Below is a small trained network, with its code and all its weights. Each question gives an input and a target symbol and asks what happens when units are switched off, that is, made to give their printed mean instead of their output.

import numpy as np


def w(rows, s, z=0):
    codes = np.array(rows[::2]) - 128.0
    scale = np.full(codes.shape[1], s)
    scale[-1] = z or s
    return codes * scale


def f(y):
    return np.maximum(y, 0)


def softmax(a):
    e = np.exp(a - a.max(-1, keepdims=True))
    return e / e.sum(-1, keepdims=True)


def log_softmax(a):
    a = a - a.max(-1, keepdims=True)
    return a - np.log(np.exp(a).sum(-1, keepdims=True))


def net(x, mask):
    ids = ['βγδηθξτφ'.index(c) for c in x.split()]
    T = len(ids)
    res = E[ids] + P[:T]
    u = 0
    for l in range(3):
        q, k, v = (res @ M[l].T for M in (Q, K, V))
        z = softmax(np.where(np.tri(T) > 0, q @ k.T / 2**0.5, -1e9)) @ v
        res = res + np.where(mask[u], z, O[l][:, -1]) @ O[l][:, :-1]
        u += 1
        y = f(res @ A[l][:, :-1].T + A[l][:, -1])
        res = res + np.where(mask[u : u + 8], y, B[l][:, -1]) @ B[l][:, :-1]
        u += 8
    return log_softmax(res[-1] @ U[:, :-1].T + U[:, -1])


Q, K, V, O, A, B = {}, {}, {}, {}, {}, {}
E = w([
[127,78,169],'β',
[129,94,167],'γ',
[131,104,170],'δ',
[170,55,63],'η',
[132,104,169],'θ',
[103,134,184],'ξ',
[253,102,215],'τ',
[168,186,185],'φ',
],0.014)
P = w([
[17,148,52],'0',
[34,164,66],'1',
[56,165,78],'2',
[108,170,94],'3',
[140,150,119],'4',
[159,156,133],'5',
[172,155,148],'6',
[178,145,171],'7',
[198,145,193],'8',
[206,148,204],'9',
[213,164,222],'10',
[211,159,244],'11',
[213,156,252],'12',
],0.004)
Q[0] = w([
[143,115,215],'L0H1',
[96,136,2],'L0H1',
],0.041)
K[0] = w([
[199,188,63],'L0H1',
[52,63,251],'L0H1',
],0.027)
V[0] = w([
[122,1,83],'L0H1',
[137,152,218],'L0H1',
],0.0073)
O[0] = w([
[142,104,2,253],'L0H1',
[80,88,206,95],'L0H1',
],0.0064,0.0027)
A[0] = w([
[129,4,109,39],'L0N1',
[113,137,109,28],'L0N2',
[111,254,99,115],'L0N3',
[100,105,127,48],'L0N4',
[102,95,74,6],'L0N5',
[85,71,137,165],'L0N6',
[138,51,70,2],'L0N7',
[55,133,62,50],'L0N8',
],0.0082,0.0037)
B[0] = w([
[125,243,135,222],'L0N1',
[148,103,133,128],'L0N2',
[214,38,165,183],'L0N3',
[127,97,141,128],'L0N4',
[78,101,205,139],'L0N5',
[109,219,104,250],'L0N6',
[141,170,192,186],'L0N7',
[148,6,86,140],'L0N8',
],0.012,0.0017)
Q[1] = w([
[205,166,83],'L1H1',
[74,1,79],'L1H1',
],0.008)
K[1] = w([
[115,254,32],'L1H1',
[65,32,127],'L1H1',
],0.007)
V[1] = w([
[176,174,84],'L1H1',
[1,30,159],'L1H1',
],0.0076)
O[1] = w([
[92,97,162,137],'L1H1',
[212,255,113,3],'L1H1',
],0.0069,0.002)
A[1] = w([
[2,114,161,62],'L1N1',
[131,49,92,104],'L1N2',
[117,211,206,42],'L1N3',
[22,157,48,125],'L1N4',
[123,114,55,14],'L1N5',
[179,242,72,4],'L1N6',
[161,126,163,21],'L1N7',
[26,172,109,41],'L1N8',
],0.0086,0.0031)
B[1] = w([
[119,249,98,166],'L1N1',
[130,224,117,198],'L1N2',
[65,90,178,254],'L1N3',
[189,145,121,158],'L1N4',
[126,88,156,133],'L1N5',
[148,85,60,146],'L1N6',
[144,215,134,161],'L1N7',
[159,107,86,149],'L1N8',
],0.019,0.0026)
Q[2] = w([
[80,126,189],'L2H1',
[107,248,179],'L2H1',
],0.015)
K[2] = w([
[112,167,181],'L2H1',
[135,146,254],'L2H1',
],0.018)
V[2] = w([
[3,185,109],'L2H1',
[242,145,209],'L2H1',
],0.012)
O[2] = w([
[73,12,119,126],'L2H1',
[118,235,83,255],'L2H1',
],0.011,0.0063)
A[2] = w([
[135,125,119,71],'L2N1',
[167,106,6,100],'L2N2',
[198,78,138,91],'L2N3',
[112,90,108,81],'L2N4',
[126,100,170,2],'L2N5',
[200,118,222,84],'L2N6',
[109,91,127,236],'L2N7',
[105,67,127,102],'L2N8',
],0.014,0.0062)
B[2] = w([
[118,136,129,128],'L2N1',
[39,65,41,238],'L2N2',
[72,166,98,140],'L2N3',
[95,152,122,162],'L2N4',
[181,163,62,153],'L2N5',
[51,135,99,202],'L2N6',
[250,120,154,254],'L2N7',
[57,95,135,209],'L2N8',
],0.025,0.0034)
U = w([
[47,108,48,90],'β',
[108,141,80,140],'γ',
[180,159,103,208],'δ',
[103,126,112,38],'η',
[116,147,153,97],'θ',
[107,78,204,254],'ξ',
[128,231,97,22],'τ',
[3,158,188,157],'φ',
],0.0064,0.0059)

Each question gives the input, a string of symbols that net reads in full, and the target symbol t.
The units are the heads (2 rows each of Q, K, V and O) and the neurons (one row each of A and B). Each row of codes is followed by its name. A weight is (code - 128) times the scale printed after its matrix; where a second scale follows, it is the last column's (O, A, B and U).
mask holds one flag per unit, layer by layer, with each layer's heads first. A switched-off unit (its flag False) gives its mean, the last column of its rows in O or B, instead of its output. The means were averaged over made-up inputs and are rounded, as every weight is.
A unit's drop is (log p(t) with every unit on - log p(t) with that unit switched off) / (log p(t) with every unit on - log p(t) with every unit switched off).
The circuit of an input: a set's keep is (log p(t) with only the set's units on - log p(t) with every unit switched off) / (log p(t) with every unit on - log p(t) with every unit switched off). Starting from the 12 units with the biggest drops (on a tie, the unit counted first), units are removed one at a time, each time the one whose removal leaves the highest keep (on an exact tie, the one counted first), for as long as the keep stays at least 0.8.
circuit, biggest first: the units of the circuit, biggest drop first
most important unit: the unit with the biggest drop
k most important neurons: the k neurons with the biggest drops, biggest first
k most important neurons of layer l: the k neurons of layer l with the biggest drops, biggest first
input τ φ ξ φ τ η τ γ, target β: 4 most important neurons : (L2N2, L1N3, L2N7, L1N2)
input τ φ ξ β, target φ: circuit, biggest first : (L0H1, L1N1, L2N7)
input ξ ξ ξ δ, target ξ: circuit, biggest first : (L2N7, L2H1)
input τ ξ φ β ξ ξ β δ, target ξ: 3 most important neurons : (L2N7, L1N3, L2N8)
input γ φ φ ξ θ, target φ: most important unit : L0N3
input ξ β τ ξ β τ ξ β τ δ, target τ: circuit, biggest first : (L2H1, L0H1)
input β β φ, target φ: circuit, biggest first : (L0H1, L1N3)
input β φ θ β γ θ γ φ ξ ξ ξ γ, target ξ: circuit, biggest first : (L1N3, L2H1, L2N7, L0H1)
input ξ τ δ γ γ γ τ, target τ: circuit, biggest first : (L2H1, L1N7)
input η τ ξ, target β: 3 most important neurons of layer 1 : (L1N3, L1N2, L1N4)
input γ τ γ, target τ: circuit, biggest first : (L2H1, L0H1, L1N1)
input δ ξ β θ, target ξ: circuit, biggest first : (L2H1, L2N7)
input β γ γ β φ ξ ξ γ, target ξ: circuit, biggest first : (L1N3, L2H1, L0H1, L2N7)
input δ ξ ξ ξ τ δ β β β δ ξ τ γ, target τ: most important unit : L1N7
input δ γ β β ξ η, target β: 4 most important neurons : (L2N2, L1N6, L1N3, L0N1)
input φ δ η ξ γ, target β: 2 most important neurons : (L1N3, L2N2)
input γ φ ξ τ ξ, target τ: circuit, biggest first : (L2H1, L1N1)
input ξ δ β β β ξ, target ξ: circuit, biggest first : (L2H1, L2N7, L0H1)
input β φ ξ γ φ β δ, target φ: 2 most important neurons : (L0N3, L1N3)
input γ η ξ, target β: 4 most important neurons : (L1N3, L2N2, L1N4, L0N8)
input ξ β γ δ φ δ γ, target φ: most important unit : L0H1
input δ δ β η δ ξ φ τ, target β: 2 most important neurons : (L2N6, L1N3)
